Below is a small trained network, with its code and all its weights. Each question gives an input and a target symbol and asks what happens when units are switched off, that is, made to give their printed mean instead of their output.

import numpy as np


def w(rows, s, z=0):
    codes = np.array(rows[::2]) - 128.0
    scale = np.full(codes.shape[1], s)
    scale[-1] = z or s
    return codes * scale


def softmax(a):
    e = np.exp(a - a.max(-1, keepdims=True))
    return e / e.sum(-1, keepdims=True)


def log_softmax(a):
    a = a - a.max(-1, keepdims=True)
    return a - np.log(np.exp(a).sum(-1, keepdims=True))


def net(x, mask):
    ids = ['ΓΣΩαβδεζηθλμξπτφ'.index(c) for c in x.split()]
    T = len(ids)
    res = E[ids] + P[:T]
    u = 0
    for l in range(2):
        r = res
        for j in range(3):
            rows = slice(3 * j, 3 * j + 3)
            q, k, v = (r @ M[l][rows].T for M in (Q, K, V))
            z = softmax(np.where(np.tri(T) > 0, q @ k.T / 3**0.5, -1e9)) @ v
            o = O[l][rows]
            res = res + np.where(mask[u + j], z, o[:, -1]) @ o[:, :-1]
        u += 3
    return log_softmax(res[-1] @ U[:, :-1].T + U[:, -1])


Q, K, V, O = {}, {}, {}, {}
E = w([
[174,175,147],'Γ',
[135,135,116],'Σ',
[137,121,171],'Ω',
[153,151,100],'α',
[119,89,154],'β',
[135,135,95],'δ',
[129,122,124],'ε',
[119,114,105],'ζ',
[128,124,130],'η',
[127,107,146],'θ',
[121,113,114],'λ',
[141,144,98],'μ',
[142,140,106],'ξ',
[135,135,105],'π',
[139,133,121],'τ',
[52,133,5],'φ',
],0.018)
P = w([
[139,111,110],'0',
[79,110,152],'1',
[143,175,98],'2',
[143,44,124],'3',
[144,182,108],'4',
[79,86,192],'5',
[159,183,110],'6',
[180,3,143],'7',
[171,188,112],'8',
[85,60,211],'9',
],0.022)
Q[0] = w([
[7,108,221],'L0H1',
[102,230,128],'L0H1',
[100,75,99],'L0H1',
[250,119,92],'L0H2',
[212,61,132],'L0H2',
[149,159,75],'L0H2',
[135,131,158],'L0H3',
[198,136,26],'L0H3',
[127,66,134],'L0H3',
],0.012)
K[0] = w([
[232,87,163],'L0H1',
[128,99,37],'L0H1',
[117,109,165],'L0H1',
[89,193,175],'L0H2',
[84,190,246],'L0H2',
[130,243,120],'L0H2',
[80,97,84],'L0H3',
[105,144,110],'L0H3',
[117,183,109],'L0H3',
],0.012)
V[0] = w([
[70,101,42],'L0H1',
[174,122,190],'L0H1',
[29,60,130],'L0H1',
[130,177,254],'L0H2',
[64,3,206],'L0H2',
[165,89,29],'L0H2',
[61,21,96],'L0H3',
[150,94,100],'L0H3',
[109,24,215],'L0H3',
],0.0093)
O[0] = w([
[200,121,99,255],'L0H1',
[80,119,96,53],'L0H1',
[150,133,51,182],'L0H1',
[54,187,106,90],'L0H2',
[123,125,1,2],'L0H2',
[242,132,135,197],'L0H2',
[131,92,113,117],'L0H3',
[148,141,111,157],'L0H3',
[91,119,9,53],'L0H3',
],0.0081,0.0028)
Q[1] = w([
[79,229,62],'L1H1',
[107,92,172],'L1H1',
[173,185,171],'L1H1',
[137,115,118],'L1H2',
[140,249,103],'L1H2',
[93,67,105],'L1H2',
[119,91,135],'L1H3',
[97,119,209],'L1H3',
[166,118,38],'L1H3',
],0.011)
K[1] = w([
[221,190,222],'L1H1',
[254,13,142],'L1H1',
[181,197,93],'L1H1',
[144,42,204],'L1H2',
[176,250,143],'L1H2',
[121,20,130],'L1H2',
[78,38,109],'L1H3',
[212,95,175],'L1H3',
[181,117,140],'L1H3',
],0.0084)
V[1] = w([
[135,2,158],'L1H1',
[63,72,227],'L1H1',
[162,96,99],'L1H1',
[194,180,108],'L1H2',
[78,114,145],'L1H2',
[82,186,190],'L1H2',
[87,26,113],'L1H3',
[137,109,177],'L1H3',
[111,29,136],'L1H3',
],0.008)
O[1] = w([
[154,126,79,211],'L1H1',
[103,137,82,159],'L1H1',
[74,59,51,156],'L1H1',
[98,182,120,238],'L1H2',
[196,77,162,49],'L1H2',
[192,135,52,140],'L1H2',
[201,180,26,3],'L1H3',
[118,164,124,234],'L1H3',
[254,129,140,102],'L1H3',
],0.0063,0.0034)
U = w([
[6,62,169,150],'Γ',
[123,118,126,71],'Σ',
[78,161,69,226],'Ω',
[109,154,161,191],'α',
[129,151,80,101],'β',
[134,105,150,57],'δ',
[123,119,112,127],'ε',
[191,156,106,54],'ζ',
[123,151,103,165],'η',
[113,145,85,156],'θ',
[133,136,114,147],'λ',
[120,91,152,104],'μ',
[120,98,144,81],'ξ',
[129,113,136,60],'π',
[118,119,121,95],'τ',
[154,74,175,1],'φ',
],0.017,0.0083)

Each question gives the input, a string of symbols that net reads in full, and the target symbol t.
The units are the heads (3 rows each of Q, K, V and O). Each row of codes is followed by its name. A weight is (code - 128) times the scale printed after its matrix; where a second scale follows, it is the last column's (O and U).
mask holds one flag per head, layer by layer. A switched-off head (its flag False) gives its mean, the last column of its rows in O, instead of its output. The means were averaged over made-up inputs and are rounded, as every weight is.
A unit's drop is (log p(t) with every unit on - log p(t) with that unit switched off) / (log p(t) with every unit on - log p(t) with every unit switched off).
The circuit of an input: a set's keep is (log p(t) with only the set's units on - log p(t) with every unit switched off) / (log p(t) with every unit on - log p(t) with every unit switched off). Starting from all 6 units, units are removed one at a time, each time the one whose removal leaves the highest keep (on an exact tie, the one counted first), for as long as the keep stays at least 0.8.
units of the circuit, in order: the units of the circuit, biggest drop first
unit that matters most: the unit with the biggest drop
which heads matter: for each layer, one digit per head in row order, 1 if its drop is at least 0.15 and else 0, layers parted by /
drop when u is switched off: that unit's drop, to one decimal
input Γ μ Γ Γ ε ζ φ, target ζ: unit that matters most	L0H2
input Ω Γ φ Γ, target Γ: which heads matter	110 / 000
input ε φ Σ ε, target φ: units of the circuit, in order	(L0H2; L0H3)
input Ω Γ η Γ ξ ζ μ, target α: units of the circuit, in order	(L0H2; L0H1)
input ξ Ω β ξ, target Ω: which heads matter	010 / 000
input Γ φ Ω Γ Γ Γ τ, target α: which heads matter	010 / 111
input ε Γ Ω Γ Σ μ ε, target α: which heads matter	010 / 100
input α ξ Γ β ε Γ δ α, target Γ: units of the circuit, in order	(L0H2; L1H2)
input μ α φ φ Γ Γ β Σ, target Γ: which heads matter	111 / 000
input Ω Γ Γ φ ε φ Ω, target ζ: which heads matter	101 / 010
input Γ λ β Ω μ Γ θ μ, target Γ: which heads matter	011 / 010
input Γ Ω Γ λ, target Ω: which heads matter	110 / 001
input Γ φ Γ β μ Γ μ π μ, target α: which heads matter	010 / 111
input Ω η φ Σ Γ Γ Γ ε, target Γ: which heads matter	111 / 000
input Γ Γ φ Γ Γ Ω ζ, target α: unit that matters most	L1H3
input Γ μ Σ Γ φ, target ζ: which heads matter	110 / 000
input Γ μ φ τ Γ Γ ε, target α: units of the circuit, in order	(L1H3; L0H2)
input α Γ Γ ξ μ Γ Γ Γ, target Γ: which heads matter	010 / 000
input η Ω φ Γ π τ ξ Ω Ω η, target Ω: which heads matter	010 / 001
input Γ Ω φ ε Γ Γ Γ ξ, target Γ: unit that matters most	L0H2
input Γ π μ τ Γ ε ε φ Ω Ω, target φ: which heads matter	010 / 010
input μ Ω φ μ, target Ω: drop when L0H3 is switched off	-0.2
input Γ θ Γ Σ Γ φ φ Γ Γ, target α: drop when L0H2 is switched off	0.3
input μ Γ Ω Ω, target Γ: drop when L0H1 is switched off	0.3
input θ Γ φ ξ Ω Γ τ, target α: drop when L1H1 is switched off	0.1
